Below is a small trained network, with its code and all its weights. Each question gives an input and a target symbol and asks what happens when units are switched off, that is, made to give their printed mean instead of their output.

import numpy as np


def w(rows, s, z=0):
    codes = np.array(rows[::2]) - 128.0
    scale = np.full(codes.shape[1], s)
    scale[-1] = z or s
    return codes * scale


def f(y):
    return y / 2 * (1 + np.tanh(0.7978845608 * (y + 0.044715 * y**3)))


def softmax(a):
    e = np.exp(a - a.max(-1, keepdims=True))
    return e / e.sum(-1, keepdims=True)


def log_softmax(a):
    a = a - a.max(-1, keepdims=True)
    return a - np.log(np.exp(a).sum(-1, keepdims=True))


def net(x, mask):
    ids = ['αγδηθλξπτψω'.index(c) for c in x.split()]
    T = len(ids)
    res = E[ids] + P[:T]
    u = 0
    for l in range(2):
        r = res
        for j in range(2):
            rows = slice(2 * j, 2 * j + 2)
            q, k, v = (r @ M[l][rows].T for M in (Q, K, V))
            z = softmax(np.where(np.tri(T) > 0, q @ k.T / 2**0.5, -1e9)) @ v
            o = O[l][rows]
            res = res + np.where(mask[u + j], z, o[:, -1]) @ o[:, :-1]
        u += 2
        y = f(res @ A[l][:, :-1].T + A[l][:, -1])
        res = res + np.where(mask[u : u + 4], y, B[l][:, -1]) @ B[l][:, :-1]
        u += 4
    return log_softmax(res[-1] @ U[:, :-1].T + U[:, -1])


Q, K, V, O, A, B = {}, {}, {}, {}, {}, {}
E = w([
[29,49,176,140,122,125,90,80,166,168,170],'α',
[211,161,134,117,177,157,65,100,150,104,166],'γ',
[159,105,130,116,191,55,152,107,132,73,144],'δ',
[105,142,138,150,197,192,157,56,191,58,150],'η',
[172,51,90,170,91,94,63,148,59,78,192],'θ',
[37,103,106,180,161,63,186,93,115,94,123],'λ',
[65,58,138,2,247,138,71,179,94,71,99],'ξ',
[142,138,91,194,203,92,90,188,182,181,127],'π',
[100,145,69,172,141,166,135,130,61,45,119],'τ',
[134,109,50,132,43,195,90,131,243,68,168],'ψ',
[190,87,205,120,36,183,241,187,128,148,63],'ω',
],0.01)
P = w([
[120,32,30,117,172,145,208,156,140,208,254],'0',
[103,112,68,110,151,135,132,91,139,128,157],'1',
[120,131,72,141,157,135,129,86,121,119,152],'2',
[126,131,76,152,149,134,125,91,121,114,144],'3',
[125,128,85,154,150,140,113,90,128,112,131],'4',
[129,141,92,169,139,130,114,90,143,111,122],'5',
[122,131,100,158,145,127,105,102,142,101,105],'6',
[118,132,103,157,139,122,102,105,146,89,98],'7',
[124,144,99,144,125,119,104,95,161,90,79],'8',
[118,144,112,149,117,110,96,97,159,68,86],'9',
[130,162,128,156,104,113,109,78,165,53,94],'10',
],0.0074)
Q[0] = w([
[139,177,1,254,244,143,28,72,200,6,188],'0.h1',
[126,243,158,66,114,102,168,170,42,156,146],'0.h1',
[41,51,70,96,119,88,106,17,92,94,180],'0.h2',
[115,168,65,220,220,86,43,152,152,97,160],'0.h2',
],0.0072)
K[0] = w([
[180,147,253,121,3,218,226,116,56,87,17],'0.h1',
[69,200,50,90,197,111,47,105,114,54,128],'0.h1',
[139,167,186,167,109,111,131,186,107,207,103],'0.h2',
[147,184,174,139,100,86,65,124,116,123,40],'0.h2',
],0.0076)
V[0] = w([
[126,7,124,116,87,110,129,143,183,253,240],'0.h1',
[182,102,149,113,98,153,254,184,160,225,59],'0.h1',
[128,136,110,37,156,217,145,97,104,111,165],'0.h2',
[180,137,175,118,114,78,70,231,157,141,108],'0.h2',
],0.0066)
O[0] = w([
[73,31,155,159,92,98,102,182,197,74,221,125],'0.h1',
[66,240,228,59,86,131,205,196,138,63,164,57],'0.h1',
[151,133,88,50,200,220,145,173,79,190,208,96],'0.h2',
[192,70,148,112,100,99,48,141,111,126,3,1],'0.h2',
],0.0055,0.002)
A[0] = w([
[157,28,92,200,112,69,151,53,109,91,148,128],'0.n1',
[125,159,54,250,162,26,120,145,168,181,117,85],'0.n2',
[253,59,180,72,182,84,200,84,166,189,203,79],'0.n3',
[217,59,126,150,73,102,247,121,67,167,49,5],'0.n4',
],0.0054,0.0014)
B[0] = w([
[131,143,151,160,42,85,117,44,58,71,96,212],'0.n1',
[221,46,91,196,160,81,188,130,122,214,75,255],'0.n2',
[193,149,88,73,193,79,57,18,188,115,251,142],'0.n3',
[65,217,86,137,186,65,161,252,64,18,140,119],'0.n4',
],0.0048,0.0052)
Q[1] = w([
[43,225,240,31,104,175,223,154,79,68,98],'1.h1',
[172,19,93,155,192,103,31,53,85,209,97],'1.h1',
[210,44,23,204,200,76,38,21,32,127,107],'1.h2',
[40,254,184,61,28,223,191,171,111,17,139],'1.h2',
],0.0075)
K[1] = w([
[110,110,69,115,192,122,197,165,99,149,221],'1.h1',
[136,187,190,90,122,109,95,111,120,113,8],'1.h1',
[184,164,196,139,117,113,86,99,177,149,6],'1.h2',
[132,79,38,181,215,163,180,165,135,158,254],'1.h2',
],0.0065)
V[1] = w([
[177,176,185,121,164,146,157,81,255,155,174],'1.h1',
[66,131,139,144,226,16,217,108,135,150,99],'1.h1',
[220,110,126,117,177,56,34,175,156,200,121],'1.h2',
[154,128,185,62,127,66,81,28,88,91,164],'1.h2',
],0.0084)
O[1] = w([
[186,117,202,131,146,154,85,71,153,95,23,133],'1.h1',
[115,116,161,173,241,43,220,82,103,142,117,221],'1.h1',
[227,117,128,142,211,117,67,139,124,111,234,255],'1.h2',
[141,87,254,65,82,149,149,106,12,202,171,101],'1.h2',
],0.0083,0.0052)
A[1] = w([
[61,122,70,115,86,33,198,198,201,127,129,89],'1.n1',
[56,54,171,203,42,39,166,133,112,129,109,93],'1.n2',
[153,159,120,176,167,68,127,1,125,30,127,94],'1.n3',
[94,82,232,110,155,78,128,100,91,225,159,3],'1.n4',
],0.0072,0.0039)
B[1] = w([
[145,251,135,19,52,175,132,195,49,155,27,167],'1.n1',
[50,93,192,159,167,107,95,247,127,152,132,153],'1.n2',
[171,67,108,177,106,211,213,251,192,219,98,251],'1.n3',
[206,173,111,82,76,3,126,86,240,95,108,159],'1.n4',
],0.0059,0.014)
U = w([
[23,135,156,191,122,80,83,60,183,137,158,182],'α',
[202,168,159,100,141,192,52,141,83,159,117,120],'γ',
[186,160,137,115,104,55,199,76,105,87,122,182],'δ',
[85,92,148,173,135,205,129,22,148,175,55,133],'η',
[138,162,146,144,67,114,112,187,65,140,217,122],'θ',
[66,116,173,139,155,125,190,156,79,211,131,3],'λ',
[84,119,114,55,254,95,102,124,82,55,132,186],'ξ',
[171,95,109,148,133,146,129,223,144,80,133,86],'π',
[155,232,48,103,125,130,163,109,53,139,108,208],'τ',
[148,118,50,138,29,127,69,82,202,89,99,91],'ψ',
[103,109,136,83,116,136,109,174,154,92,108,85],'ω',
],0.0059,0.0062)

Each question gives the input, a string of symbols that net reads in full, and the target symbol t.
The units are the heads (2 rows each of Q, K, V and O) and the neurons (one row each of A and B). Each row of codes is followed by its name. A weight is (code - 128) times the scale printed after its matrix; where a second scale follows, it is the last column's (O, A, B and U).
mask holds one flag per unit, layer by layer, with each layer's heads first. A switched-off unit (its flag False) gives its mean, the last column of its rows in O or B, instead of its output. The means were averaged over made-up inputs and are rounded, as every weight is.
A unit's drop is (log p(t) with every unit on - log p(t) with that unit switched off) / (log p(t) with every unit on - log p(t) with every unit switched off).
The circuit of an input: a set's keep is (log p(t) with only the set's units on - log p(t) with every unit switched off) / (log p(t) with every unit on - log p(t) with every unit switched off). Starting from all 12 units, units are removed one at a time, each time the one whose removal leaves the highest keep (on an exact tie, the one counted first), for as long as the keep stays at least 0.8.
units of the circuit, in order: the units of the circuit, biggest drop first
most important unit: the unit with the biggest drop
k most important neurons: the k neurons with the biggest drops, biggest first
top k neurons in layer l: the k neurons of layer l with the biggest drops, biggest first
which heads matter: for each layer, one digit per head in row order, 1 if its drop is at least 0.15 and else 0, layers parted by /
input τ ω π η, target τ: units of the circuit, in order	(0.h1, 1.h2, 1.n1, 1.h1)
input γ π ψ η θ ψ τ α δ ω η, target γ: units of the circuit, in order	(1.h1, 0.h1, 0.n3, 1.h2)
input τ π π π η ω π π η λ, target τ: units of the circuit, in order	(0.h1, 1.n1, 1.h2)
input η π η π ψ ω τ η δ τ, target η: which heads matter	11 / 11
input λ γ τ τ θ τ τ, target τ: which heads matter	10 / 11
input γ θ τ, target τ: most important unit	0.h1
input ω γ η γ τ η π γ θ π, target ω: units of the circuit, in order	(0.h1, 1.h2, 1.n1, 1.n2)
input η η τ τ π, target π: which heads matter	11 / 01
input γ π δ τ π δ δ δ, target δ: which heads matter	10 / 11
input τ α α, target α: which heads matter	10 / 01
input γ δ λ π π λ π, target λ: 4 most important neurons	(0.n1, 1.n2, 0.n2, 0.n3)
input γ θ ψ, target ψ: units of the circuit, in order	(1.h1, 0.h1)
input π ω τ π η λ π γ, target π: units of the circuit, in order	(0.h1, 1.h2, 1.n3)
input η π θ α τ θ, target θ: units of the circuit, in order	(1.h1, 0.n1, 0.h1, 1.h2)
input ω λ δ ξ, target ω: 3 most important neurons	(1.n1, 0.n2, 1.n2)
input π θ τ ξ δ π τ τ π, target τ: top 2 neurons in layer 0	(0.n1, 0.n2)
input τ η π, target π: which heads matter	01 / 01
input τ π γ δ ω, target τ: 3 most important neurons	(1.n1, 0.n2, 0.n4)
input λ δ π π π γ ψ ψ δ γ π, target γ: which heads matter	10 / 11
input ω π δ π η τ, target ω: units of the circuit, in order	(0.h1, 1.h2, 1.n2, 1.n1)
input δ λ α γ π γ θ π τ π, target τ: 2 most important neurons	(0.n2, 0.n1)
input τ θ δ θ η λ α, target α: which heads matter	00 / 01
input π γ ω ψ τ π α ξ τ π η, target π: which heads matter	10 / 01
input θ π τ π λ π, target λ: which heads matter	01 / 11
input η τ δ θ π δ π ω π, target η: which heads matter	11 / 11
input π δ λ τ π δ α ω π ω, target π: 2 most important neurons	(1.n3, 0.n2)
